Here is a tiny trained network, its code and every weight. The questions are about switching its units off for an input and a class, where a switched-off unit gives its printed mean instead of its output.

import numpy as np


def w(rows, s, z=0):
    codes = np.array(rows[::2]) - 128.0
    scale = np.full(codes.shape[1], s)
    scale[-1] = z or s
    return codes * scale


def norm(h):
    return h / np.sqrt((h * h).mean(-1, keepdims=True) + 1e-5)


def f(y):
    return y / 2 * (1 + np.tanh(0.7978845608 * (y + 0.044715 * y**3)))


def log_softmax(a):
    a = a - a.max(-1, keepdims=True)
    return a - np.log(np.exp(a).sum(-1, keepdims=True))


def net(x, mask):
    res = np.array(x, float).reshape(1, 2) / 4 @ E
    u = 0
    for l in range(4):
        y = f(norm(res) @ A[l][:, :-1].T + A[l][:, -1])
        res = res + np.where(mask[u : u + 5], y, B[l][:, -1]) @ B[l][:, :-1]
        u += 5
    return log_softmax(norm(res)[-1] @ U[:, :-1].T + U[:, -1])


A, B = {}, {}
E = w([
[87,75,68,60,83,44,252],'x0',
[79,2,253,171,118,211,47],'x1',
],0.0081)
A[0] = w([
[92,94,69,60,191,8,255,52],'L0N1',
[191,115,118,44,140,173,153,3],'L0N2',
[92,184,6,48,85,66,230,56],'L0N3',
[155,81,85,20,108,88,250,12],'L0N4',
[58,100,59,66,106,115,102,59],'L0N5',
],0.0066,0.0047)
B[0] = w([
[172,190,102,141,89,142,143,239],'L0N1',
[35,131,119,131,114,1,142,111],'L0N2',
[29,139,177,188,119,57,142,254],'L0N3',
[161,199,167,47,182,199,182,206],'L0N4',
[96,113,101,168,139,57,103,137],'L0N5',
],0.0094,0.0081)
A[1] = w([
[67,88,121,209,89,112,116,204],'L1N1',
[165,178,44,74,42,96,141,95],'L1N2',
[128,73,163,161,91,143,55,159],'L1N3',
[183,139,121,71,167,218,127,207],'L1N4',
[102,140,170,125,2,97,174,4],'L1N5',
],0.0095,0.0028)
B[1] = w([
[137,154,156,59,105,152,124,175],'L1N1',
[79,1,62,149,110,132,46,227],'L1N2',
[120,152,35,119,125,81,162,254],'L1N3',
[142,173,187,91,86,104,135,225],'L1N4',
[175,163,141,136,147,177,170,226],'L1N5',
],0.01,0.005)
A[2] = w([
[167,87,149,92,63,34,112,110],'L2N1',
[165,113,13,232,228,30,205,137],'L2N2',
[63,8,116,85,88,162,56,3],'L2N3',
[214,134,187,156,189,153,89,111],'L2N4',
[136,172,90,213,197,66,127,166],'L2N5',
],0.011,0.0052)
B[2] = w([
[33,167,124,145,167,7,87,143],'L2N1',
[111,14,144,85,143,131,19,254],'L2N2',
[46,9,47,141,98,56,36,178],'L2N3',
[130,119,116,130,141,206,150,179],'L2N4',
[124,87,148,118,71,128,84,232],'L2N5',
],0.011,0.0074)
A[3] = w([
[147,114,109,121,107,192,139,167],'L3N1',
[126,105,99,162,154,102,234,3],'L3N2',
[142,245,54,98,235,27,169,82],'L3N3',
[71,54,94,63,170,117,222,58],'L3N4',
[109,42,123,99,114,137,230,55],'L3N5',
],0.011,0.0051)
B[3] = w([
[209,148,143,122,156,138,129,190],'L3N1',
[167,94,66,229,228,199,78,142],'L3N2',
[86,154,193,49,44,93,196,186],'L3N3',
[196,182,164,172,183,232,121,253],'L3N4',
[255,173,126,181,162,178,81,219],'L3N5',
],0.014,0.0052)
U = w([
[252,219,184,133,195,232,84,211],'0',
[21,11,60,107,121,57,23,185],'1',
[72,197,216,18,39,29,190,222],'2',
[54,184,33,240,245,39,220,2],'3',
[67,190,31,238,221,61,226,2],'4',
],0.012,0.0094)

Each question gives the input, the list of numbers given to net, and the class t.
The units are the neurons (one row each of A and B). Each row of codes is followed by its name. A weight is (code - 128) times the scale printed after its matrix; where a second scale follows, it is the last column's (A, B and U).
mask holds one flag per neuron, layer by layer. A switched-off neuron (its flag False) gives its mean, the last column of its row in B, instead of its output. The means were averaged over made-up inputs and are rounded, as every weight is.
A unit's drop is (log p(t) with every unit on - log p(t) with that unit switched off) / (log p(t) with every unit on - log p(t) with every unit switched off).
most important unit: the unit with the biggest drop
k most important neurons: the k neurons with the biggest drops, biggest first
top k neurons in layer l: the k neurons of layer l with the biggest drops, biggest first
drop of u: that unit's drop, to one decimal
input [7,-2], class 0: most important unit -> L0N4
input [-7,8], class 1: 4 most important neurons -> (L0N4 L0N1 L1N5 L2N3)
input [3,-6], class 1: 2 most important neurons -> (L2N2 L1N2)
input [-3,6], class 1: 2 most important neurons -> (L0N4 L0N1)
input [0,3], class 2: 4 most important neurons -> (L1N1 L1N2 L1N3 L0N3)
input [0,4], class 1: 3 most important neurons -> (L1N5 L0N1 L0N4)
input [8,-7], class 0: 4 most important neurons -> (L0N4 L3N4 L2N3 L1N5)
input [-3,-2], class 2: top 2 neurons in layer 1 -> (L1N4 L1N5)
input [3,1], class 2: 3 most important neurons -> (L0N4 L2N2 L1N3)
input [2,-5], class 1: top 2 neurons in layer 1 -> (L1N2 L1N4)
input [-1,3], class 2: top 2 neurons in layer 1 -> (L1N2 L1N3)
input [2,3], class 2: top 3 neurons in layer 2 -> (L2N1 L2N2 L2N5)
input [5,-1], class 0: 2 most important neurons -> (L0N4 L1N4)
input [0,-2], class 2: most important unit -> L0N3
input [-3,-3], class 2: top 4 neurons in layer 2 -> (L2N1 L2N2 L2N3 L2N5)
input [-3,5], class 1: 3 most important neurons -> (L0N1 L0N4 L1N5)
input [-2,-2], class 2: top 2 neurons in layer 1 -> (L1N4 L1N5)
input [7,0], class 0: drop of L3N3 -> 0.0
input [-6,-8], class 1: drop of L0N4 -> 0.2
input [-1,-2], class 2: drop of L1N1 -> 0.2
input [2,-7], class 1: most important unit -> L2N2
